Below is a small trained network, with its code and all its weights. Each question gives an input and a class and asks what happens when units are switched off, that is, made to give their printed mean instead of their output.

import numpy as np


def w(rows, s, z=0):
    codes = np.array(rows[::2]) - 128.0
    scale = np.full(codes.shape[1], s)
    scale[-1] = z or s
    return codes * scale


def norm(h):
    return h / np.sqrt((h * h).mean(-1, keepdims=True) + 1e-5)


def f(y):
    return y / 2 * (1 + np.tanh(0.7978845608 * (y + 0.044715 * y**3)))


def log_softmax(a):
    a = a - a.max(-1, keepdims=True)
    return a - np.log(np.exp(a).sum(-1, keepdims=True))


def net(x, mask):
    res = np.array(x, float).reshape(1, 6) / 4 @ E
    u = 0
    for l in range(2):
        y = f(norm(res) @ A[l][:, :-1].T + A[l][:, -1])
        res = res + np.where(mask[u : u + 5], y, B[l][:, -1]) @ B[l][:, :-1]
        u += 5
    return log_softmax(norm(res)[-1] @ U[:, :-1].T + U[:, -1])


A, B = {}, {}
E = w([
[111,43,81,127,65,69,157,113,35,168,32],'x0',
[93,33,96,98,97,221,138,71,61,132,93],'x1',
[193,148,154,226,92,91,172,4,116,180,232],'x2',
[167,199,182,176,185,51,39,110,85,114,90],'x3',
[138,50,156,54,187,76,135,143,95,190,147],'x4',
[202,154,212,125,88,130,254,162,171,112,144],'x5',
],0.0077)
A[0] = w([
[147,135,155,117,165,7,95,162,116,139,116,13],'0.n0',
[76,97,102,75,148,169,84,190,143,114,102,13],'0.n1',
[122,137,152,133,172,117,114,112,147,131,209,3],'0.n2',
[84,121,131,109,120,148,105,173,133,118,113,92],'0.n3',
[120,226,131,138,136,126,89,149,174,90,133,16],'0.n4',
],0.02,0.0045)
B[0] = w([
[70,250,141,110,146,11,159,121,115,237,87,218],'0.n0',
[173,70,34,37,155,174,135,156,116,109,89,252],'0.n1',
[171,94,162,69,80,180,88,108,185,156,176,194],'0.n2',
[167,103,94,121,139,138,150,132,134,129,126,193],'0.n3',
[130,147,94,233,116,143,114,182,128,73,160,222],'0.n4',
],0.016,0.013)
A[1] = w([
[101,93,185,125,91,126,236,191,154,95,108,52],'1.n0',
[125,117,158,136,177,133,114,86,133,108,216,56],'1.n1',
[55,68,139,165,103,99,2,69,66,123,102,81],'1.n2',
[125,179,141,217,142,160,74,176,137,45,138,4],'1.n3',
[130,95,68,125,164,123,84,68,99,94,63,124],'1.n4',
],0.018,0.0043)
B[1] = w([
[51,165,165,89,113,99,206,74,130,27,128,159],'1.n0',
[155,83,178,112,143,178,123,145,161,150,109,168],'1.n1',
[122,137,146,253,120,127,47,31,76,170,86,186],'1.n2',
[142,166,128,229,136,126,124,183,131,39,171,230],'1.n3',
[121,32,115,108,153,146,75,129,81,127,115,248],'1.n4',
],0.015,0.011)
U = w([
[158,175,106,249,129,134,107,229,171,45,180,176],'0',
[189,66,216,84,92,195,122,107,215,176,193,29],'1',
[113,56,142,216,111,130,68,32,59,165,86,20],'2',
[105,213,158,113,149,12,144,144,119,243,86,181],'3',
[70,104,171,105,80,116,244,63,120,36,122,37],'4',
[129,18,27,33,169,156,124,186,89,103,61,253],'5',
],0.011,0.0024)

Each question gives the input, the list of numbers given to net, and the class t.
The units are the neurons (one row each of A and B). Each row of codes is followed by its name. A weight is (code - 128) times the scale printed after its matrix; where a second scale follows, it is the last column's (A, B and U).
mask holds one flag per neuron, layer by layer. A switched-off neuron (its flag False) gives its mean, the last column of its row in B, instead of its output. The means were averaged over made-up inputs and are rounded, as every weight is.
A unit's drop is (log p(t) with every unit on - log p(t) with that unit switched off) / (log p(t) with every unit on - log p(t) with every unit switched off).
The circuit of an input: a set's keep is (log p(t) with only the set's units on - log p(t) with every unit switched off) / (log p(t) with every unit on - log p(t) with every unit switched off). Starting from all 10 units, units are removed one at a time, each time the one whose removal leaves the highest keep (on an exact tie, the one counted first), for as long as the keep stays at least 0.8.
circuit, biggest first: the units of the circuit, biggest drop first
unit that matters most: the unit with the biggest drop
k most important neurons: the k neurons with the biggest drops, biggest first
k most important neurons of layer l: the k neurons of layer l with the biggest drops, biggest first
drop of u: that unit's drop, to one decimal
input [-1,7,4,-1,-6,-4], class 2: circuit, biggest first => 0.n1, 0.n4
input [8,0,2,-5,0,-4], class 2: unit that matters most => 0.n1
input [3,7,2,7,-5,7], class 4: 3 most important neurons => 0.n1, 0.n4, 0.n0
input [2,4,1,4,-3,2], class 2: 2 most important neurons => 0.n1, 0.n4
input [1,-7,-2,-2,-3,-7], class 0: 2 most important neurons => 0.n4, 1.n3
input [3,1,3,-7,-2,-5], class 2: 2 most important neurons of layer 0 => 0.n1, 0.n3
input [4,-4,0,0,-5,-6], class 0: 3 most important neurons => 0.n1, 1.n3, 0.n4
input [7,-7,4,-2,-6,-5], class 2: 2 most important neurons => 0.n1, 0.n4
input [8,-4,-2,-8,2,3], class 4: 2 most important neurons => 1.n0, 0.n1
input [-4,1,-1,-5,1,8], class 4: 2 most important neurons => 1.n0, 0.n4
input [-5,3,4,-5,-3,-3], class 1: 2 most important neurons => 0.n4, 0.n1
input [5,4,4,3,5,-1], class 2: 2 most important neurons => 0.n1, 1.n2
input [-5,3,8,-2,-4,-4], class 1: drop of 1.n3 => 0.0
input [-6,3,-2,-8,-1,7], class 4: circuit, biggest first => 1.n0
input [-8,1,2,-1,2,-2], class 1: 2 most important neurons => 0.n2, 1.n1
input [5,0,4,8,-2,-6], class 3: drop of 0.n0 => 0.9
input [-7,5,6,5,4,-6], class 1: drop of 0.n2 => 0.6
